Below is a small trained network, with its code and all its weights. Each question gives an input and a class and asks what happens when units are switched off, that is, made to give their printed mean instead of their output.

import numpy as np


def w(rows, s, z=0):
    codes = np.array(rows[::2]) - 128.0
    scale = np.full(codes.shape[1], s)
    scale[-1] = z or s
    return codes * scale


def norm(h):
    return h / np.sqrt((h * h).mean(-1, keepdims=True) + 1e-5)


def f(y):
    return y / 2 * (1 + np.tanh(0.7978845608 * (y + 0.044715 * y**3)))


def log_softmax(a):
    a = a - a.max(-1, keepdims=True)
    return a - np.log(np.exp(a).sum(-1, keepdims=True))


def net(x, mask):
    res = np.array(x, float).reshape(1, 5) / 4 @ E
    u = 0
    for l in range(2):
        y = f(norm(res) @ A[l][:, :-1].T + A[l][:, -1])
        res = res + np.where(mask[u : u + 4], y, B[l][:, -1]) @ B[l][:, :-1]
        u += 4
    return log_softmax(norm(res)[-1] @ U[:, :-1].T + U[:, -1])


A, B = {}, {}
E = w([
[158,150,232,166],'x0',
[199,48,135,9],'x1',
[86,22,155,181],'x2',
[128,124,126,129],'x3',
[248,105,112,193],'x4',
],0.0016)
A[0] = w([
[122,127,161,118,3],'L0N1',
[130,172,230,151,77],'L0N2',
[145,174,144,75,182],'L0N3',
[152,141,253,135,55],'L0N4',
],0.0069,0.0043)
B[0] = w([
[92,38,229,46,34],'L0N1',
[101,136,77,120,168],'L0N2',
[135,172,95,129,252],'L0N3',
[105,66,2,67,152],'L0N4',
],0.0054,0.0016)
A[1] = w([
[2,169,202,33,38],'L1N1',
[112,127,60,163,251],'L1N2',
[193,97,195,8,124],'L1N3',
[80,12,171,176,73],'L1N4',
],0.006,0.0024)
B[1] = w([
[222,94,172,151,145],'L1N1',
[114,78,163,92,254],'L1N2',
[57,141,141,202,154],'L1N3',
[162,255,82,72,150],'L1N4',
],0.01,0.0036)
U = w([
[152,249,92,96,148],'0',
[227,90,198,154,190],'1',
[24,142,150,207,136],'2',
[102,46,73,67,95],'3',
[123,121,127,118,225],'4',
[125,113,138,112,1],'5',
],0.012,0.0073)

Each question gives the input, the list of numbers given to net, and the class t.
The units are the neurons (one row each of A and B). Each row of codes is followed by its name. A weight is (code - 128) times the scale printed after its matrix; where a second scale follows, it is the last column's (A, B and U).
mask holds one flag per neuron, layer by layer. A switched-off neuron (its flag False) gives its mean, the last column of its row in B, instead of its output. The means were averaged over made-up inputs and are rounded, as every weight is.
A unit's drop is (log p(t) with every unit on - log p(t) with that unit switched off) / (log p(t) with every unit on - log p(t) with every unit switched off).
The circuit of an input: a set's keep is (log p(t) with only the set's units on - log p(t) with every unit switched off) / (log p(t) with every unit on - log p(t) with every unit switched off). Starting from all 8 units, units are removed one at a time, each time the one whose removal leaves the highest keep (on an exact tie, the one counted first), for as long as the keep stays at least 0.8.
circuit, biggest first: the units of the circuit, biggest drop first
top k neurons: the k neurons with the biggest drops, biggest first
top k neurons in layer l: the k neurons of layer l with the biggest drops, biggest first
drop when u is switched off: that unit's drop, to one decimal
input [6,8,-1,5,2], class 2: circuit, biggest first : [L1N3]
input [-5,8,-2,7,-8], class 1: top 2 neurons : [L1N1 L0N4]
input [-7,8,-2,2,-1], class 2: top 2 neurons in layer 0 : [L0N4 L0N2]
input [1,3,-6,3,-7], class 1: top 3 neurons : [L1N1 L1N4 L0N4]
input [-5,8,4,-7,-1], class 2: circuit, biggest first : [L1N3 L0N4]
input [0,-2,-5,-1,-7], class 1: top 2 neurons : [L1N1 L1N4]
input [-1,-8,8,1,1], class 0: top 3 neurons : [L1N4 L0N3 L1N3]
input [-3,-2,4,2,4], class 0: top 3 neurons in layer 0 : [L0N3 L0N4 L0N2]
input [-4,0,7,0,7], class 0: circuit, biggest first : [L1N4 L0N3]
input [-5,-2,6,6,-1], class 0: top 2 neurons : [L1N4 L0N3]
input [-5,-5,7,-3,3], class 0: circuit, biggest first : [L1N4 L0N3]
input [7,-6,-4,-7,6], class 3: top 3 neurons : [L0N4 L0N2 L1N4]
input [8,-3,5,-7,6], class 3: top 2 neurons in layer 1 : [L1N2 L1N1]
input [8,5,7,-8,-1], class 3: circuit, biggest first : [L0N4]
input [-6,5,5,-2,-7], class 1: circuit, biggest first : [L1N1 L0N4]
input [8,-4,-6,-8,5], class 3: top 4 neurons : [L0N4 L0N2 L1N4 L1N2]
input [-8,0,-6,-7,4], class 3: top 2 neurons : [L1N4 L1N2]
input [-4,7,1,7,1], class 2: top 2 neurons : [L1N3 L0N4]
input [-7,-2,7,2,-7], class 0: top 2 neurons : [L1N4 L0N3]
input [-1,-4,-3,3,3], class 2: circuit, biggest first : [L1N4]
input [7,7,8,-8,0], class 0: top 2 neurons in layer 1 : [L1N4 L1N2]
input [-4,-7,2,4,-7], class 1: top 2 neurons in layer 1 : [L1N1 L1N3]
input [-3,-5,2,0,-5], class 1: top 2 neurons in layer 1 : [L1N1 L1N3]
input [-3,7,3,-6,6], class 2: top 3 neurons in layer 1 : [L1N3 L1N1 L1N2]
input [7,3,0,1,6], class 3: top 2 neurons in layer 0 : [L0N4 L0N2]
input [4,4,7,6,5], class 0: drop when L1N4 is switched off : 1.0
